In the rows, 128 means zero.
Both labels of each row:
[180 134 153 138 109 144 115 124 120 141 153 142 123 129 116 146 168 101
 140 109 154 155 129 130 123 118 134 159 102 115 135 138 130 123 130 118
 112 123 147 140 123 126 171 139 193 129 140 143 135 195 107 143  92 125
 146 123 103 180 107] | [46], Z952
[199 140 165 133 102 135 140 134 119 139 180 140 124 122 100 157 192 129
 138 105 213 135 140 132 101 126 147 178  70 104 126 138 130 133 129 117
 103 136 149 137 117 122 167 133 212 129 125 151 138 207 112 154  85 134
 148 118 115 163 109] | [46], Z952
[204 161 168 149 106 134 147 134 115 123 168 135 109 129  93 148 162 117
 139 116 142 117 128 126 118 140 169 188  66 118 127 139 127 116 115 126
 115 133 137 142 128 126 133 132 152 133 124 150 142 198 122 142 101 110
 142 135 123 143 107] | [48], Z952
[181 127 149 143 106 137 117 130 112 144 156 143 132 120  96 149 218 120
 137 119 146 135 135 138 111 114 147 151  88 118 128 137 138 123 130 116
 110 126 145 130 121 119 170 136 187 129 139 149 135 202 126 153 100 123
 158 124 119 164 115] | [46], Z952
[174 142 154 146  90 167  81 140 100 152 121 155 141 127 133 133 185 109
 146 122 150 141  88 123 112 131 138 148 123 156 124 127 122  83 144 120
 122 127 149 140 123 132 157 145 146 116 165 150 141 182 122 120  97  88
 137 142 129 193 114] | [46], Z206
[189 157 176 145 116 126 168 138 128 125 169 135 111 123 107 153 138 139
 126 117 137 135 139 114 113 146 169 177  66 124 119 127 126 146 113 119
 104 139 132 136 138 126 133 137 180 139 116 145 132 179 127 143 109 133
 157 127 129 149 131] | [41], Z952
[189 150 168 136  99 138 150 139 110 122 152 140 124 133  97 153 178 126
 118 128 130 128 111 128 103 137 154 190  68 128 126 130 128 103 136 120
 111 142 159 136 121 119 134 133 171 134 117 151 145 208 138 147 109 112
 151 126 148 154 123] | [46], Z952
[194 143 165 134 114 127 162 129 120 121 175 129 136 145  98 158 166 134
 127 113 141 139 151 118 111 135 157 174  90 101   4 132 124 138  99 126
 107 136 139 126 140 125 154 131 193 130 122 144 139 187 123 151 112 138
 147 124 153 146 116] | [48], Z952
[153 144 153 145  98 191 115 142 108 131 117 133 128 141 142 126 172  83
 130 130 143 148 109 132 129 135 135 136 119 138 125 133 127  87 101 131
 127 121 140 154 138 142 143 141 109 132 160 140 137 155 132 115 117  72
 149 142 120 177  99] | [46], Z206
[204 155 162 146 100 157 145 139 121 136 158 139 114 109 118 153 171  97
 140 106 145 129 144 130 117 130 156 179  51 120 134 121 118 134 134 124
 101 126 143 150 141 130 155 137 183 143 131 154 143 226 100 152  90 124
 165 130 126 161  97] | [46], Z952
[191 141 175 136 104 140 143 138 114 127 156 150 126 138  99 146 178 113
 127 117 148 154 142 131 107 120 146 173  71 103 133 138 124 130 122 123
 109 134 134 139 147 127 156 141 195 134 117 144 143 210 117 142 110 132
 153 137 114 160 111] | [46], Z952
[170 149 138 131 137 131 131 140 126 131 163 130 117 104  98 146 165 136
 152 118 135 109 141 119 114 136 148 142  72 122 128 132 132 143 123 127
 118 131 138 134 127 130 157 129 170 117 130 142 138 176 111 151 106 138
 157 129 131 128 116] | [46], Z952
[190 148 157 149  96 137 138 137 115 140 158 139 123 133  88 152 223 121
 132 119 152 155 129 128 107 123 134 169  69 125 120 137 123 132 109 114
 108 131 140 139 135 123 156 130 151 131 132 147 142 216 131 137 114 118
 155 129 123 135 111] | [46], Z952
[201 160 173 148 107 132 162 139 117 127 165 135 113 118 119 154 119 126
 139 117 132 122 129 130 122 138 168 195  54 120 132 138 122 127 127 120
 108 140 138 145 133 127 116 124 187 138 120 143 142 193  98 141  92 126
 141 131 132 155 119] | [41], Z952
[225 154 159 150 121 144 145 127 124 138 172 135 109 108 110 150 123 110
 162 112 138 118 137 132 118 142 154 192  80 112 135 135 128 130 128 120
 113 127 145 158 136 133 152 128 179 126 145 151 145 212 101 151  79 122
 143 136 134 151  95] | [48], Z952
[217 150 157 149 118 133 137 136 111 146 166 143 124 112 106 153 171 129
 138 112 143 132 139 130 104 132 148 171  90 120 123 131 122 127 120 125
 108 141 140 138 147 131 178 130 187 129 148 156 137 204 123 149  97 126
 154 134 133 148 100] | [46], Z952
